Below is a small trained network, with its code and all its weights. Each question gives an input and a class and asks what happens when units are switched off, that is, made to give their printed mean instead of their output.

import numpy as np


def w(rows, s, z=0):
    codes = np.array(rows[::2]) - 128.0
    scale = np.full(codes.shape[1], s)
    scale[-1] = z or s
    return codes * scale


def f(y):
    return y / 2 * (1 + np.tanh(0.7978845608 * (y + 0.044715 * y**3)))


def log_softmax(a):
    a = a - a.max(-1, keepdims=True)
    return a - np.log(np.exp(a).sum(-1, keepdims=True))


def net(x, mask):
    res = np.array(x, float).reshape(1, 3) / 4 @ E
    y = f(res @ A[0][:, :-1].T + A[0][:, -1])
    res = res + np.where(mask, y, B[0][:, -1]) @ B[0][:, :-1]
    return log_softmax(res[-1] @ U[:, :-1].T + U[:, -1])


A, B = {}, {}
E = w([
[72,3,45],'x0',
[66,222,56],'x1',
[254,133,19],'x2',
],0.0069)
A[0] = w([
[181,87,135,102],'n1',
[159,178,35,67],'n2',
[36,217,72,34],'n3',
[152,127,99,163],'n4',
[100,165,146,75],'n5',
[122,140,131,121],'n6',
[133,137,120,117],'n7',
[108,156,143,81],'n8',
[133,145,108,109],'n9',
[64,186,93,51],'n10',
[142,140,88,112],'n11',
[61,72,133,112],'n12',
[88,3,5,38],'n13',
[140,138,93,113],'n14',
[155,113,151,52],'n15',
[91,125,156,202],'n16',
[116,63,221,204],'n17',
[98,91,114,134],'n18',
[122,199,37,30],'n19',
[60,36,71,182],'n20',
[122,143,131,109],'n21',
[97,122,144,156],'n22',
[159,110,129,88],'n23',
[107,155,129,67],'n24',
[129,139,104,83],'n25',
[79,104,219,217],'n26',
[116,105,86,122],'n27',
[105,94,191,193],'n28',
[150,106,134,73],'n29',
[139,131,126,130],'n30',
[102,160,131,55],'n31',
[244,119,79,79],'n32',
[142,128,126,128],'n33',
[119,108,112,125],'n34',
[144,185,47,25],'n35',
[115,101,138,72],'n36',
[159,72,84,2],'n37',
[112,156,143,133],'n38',
[92,72,171,43],'n39',
[172,94,134,85],'n40',
[151,116,91,157],'n41',
[104,115,106,110],'n42',
[130,99,89,118],'n43',
[119,160,110,88],'n44',
[108,109,131,77],'n45',
[184,75,153,95],'n46',
[120,125,142,122],'n47',
],0.019,0.0049)
B[0] = w([
[168,184,124,155],'n1',
[116,92,202,184],'n2',
[125,209,35,190],'n3',
[141,139,156,151],'n4',
[77,117,148,148],'n5',
[113,130,135,130],'n6',
[126,138,135,128],'n7',
[92,120,139,140],'n8',
[115,127,138,133],'n9',
[116,170,66,164],'n10',
[142,118,146,147],'n11',
[162,147,49,186],'n12',
[198,1,183,249],'n13',
[137,121,142,143],'n14',
[147,137,112,131],'n15',
[83,101,100,173],'n16',
[92,57,167,217],'n17',
[154,117,98,161],'n18',
[124,70,199,176],'n19',
[203,96,12,235],'n20',
[113,126,132,129],'n21',
[110,118,102,153],'n22',
[153,156,127,135],'n23',
[93,133,125,133],'n24',
[125,123,127,130],'n25',
[45,43,127,226],'n26',
[165,103,124,155],'n27',
[84,86,144,191],'n28',
[154,143,119,130],'n29',
[137,132,134,130],'n30',
[80,137,125,136],'n31',
[196,246,111,201],'n32',
[141,134,134,130],'n33',
[149,121,124,140],'n34',
[126,102,199,170],'n35',
[142,119,105,135],'n36',
[205,98,151,158],'n37',
[97,111,148,147],'n38',
[133,61,87,168],'n39',
[160,180,119,146],'n40',
[157,131,161,156],'n41',
[144,113,105,141],'n42',
[162,110,141,154],'n43',
[89,120,130,136],'n44',
[135,119,101,133],'n45',
[162,178,95,163],'n46',
[119,118,118,133],'n47',
],0.05,0.015)
U = w([
[108,53,220,254],'0',
[102,84,112,40],'1',
[121,250,178,170],'2',
[180,159,145,78],'3',
[39,161,102,133],'4',
[118,133,40,108],'5',
[86,166,255,27],'6',
],0.0097,0.0048)

Each question gives the input, the list of numbers given to net, and the class t.
The units are the neurons (one row each of A and B). Each row of codes is followed by its name. A weight is (code - 128) times the scale printed after its matrix; where a second scale follows, it is the last column's (A, B and U).
mask holds one flag per neuron, in row order. A switched-off neuron (its flag False) gives its mean, the last column of its row in B, instead of its output. The means were averaged over made-up inputs and are rounded, as every weight is.
A unit's drop is (log p(t) with every unit on - log p(t) with that unit switched off) / (log p(t) with every unit on - log p(t) with every unit switched off).
The circuit of an input: a set's keep is (log p(t) with only the set's units on - log p(t) with every unit switched off) / (log p(t) with every unit on - log p(t) with every unit switched off). Starting from the 12 units with the biggest drops (on a tie, the unit counted first), units are removed one at a time, each time the one whose removal leaves the highest keep (on an exact tie, the one counted first), for as long as the keep stays at least 0.8.
circuit, biggest first: the units of the circuit, biggest drop first
most important unit: the unit with the biggest drop
top k neurons: the k neurons with the biggest drops, biggest first
drop when u is switched off: that unit's drop, to one decimal
input [0,8,-7], class 4: circuit, biggest first : [n20, n13]
input [1,-5,-7], class 1: top 3 neurons : [n13, n12, n2]
input [-5,0,7], class 2: circuit, biggest first : [n32, n13]
input [4,7,-1], class 5: circuit, biggest first : [n3]
input [0,-1,6], class 2: circuit, biggest first : [n32, n20, n13]
input [3,-5,0], class 1: top 3 neurons : [n3, n2, n20]
input [-2,-5,1], class 2: top 2 neurons : [n13, n20]
input [6,0,4], class 3: top 2 neurons : [n20, n26]
input [5,0,-6], class 1: top 2 neurons : [n17, n26]
input [3,-7,-2], class 1: top 2 neurons : [n17, n20]
input [2,0,5], class 3: top 2 neurons : [n32, n26]
input [0,3,3], class 6: top 3 neurons : [n13, n20, n26]
input [0,1,7], class 6: top 2 neurons : [n32, n20]
input [-8,-1,8], class 2: most important unit : n32
input [-1,1,-7], class 4: top 2 neurons : [n13, n20]
input [4,-4,1], class 3: top 2 neurons : [n26, n13]
input [2,-5,-3], class 1: top 2 neurons : [n13, n17]
input [7,-8,-2], class 1: top 2 neurons : [n20, n13]
input [0,4,-2], class 4: top 2 neurons : [n20, n13]
input [0,8,-2], class 4: most important unit : n20
input [-4,2,3], class 6: drop when n13 is switched off : 0.2
input [-8,2,-6], class 4: drop when n13 is switched off : 0.1
input [-6,1,2], class 6: drop when n20 is switched off : 0.2
input [0,-2,2], class 2: drop when n20 is switched off : 0.1
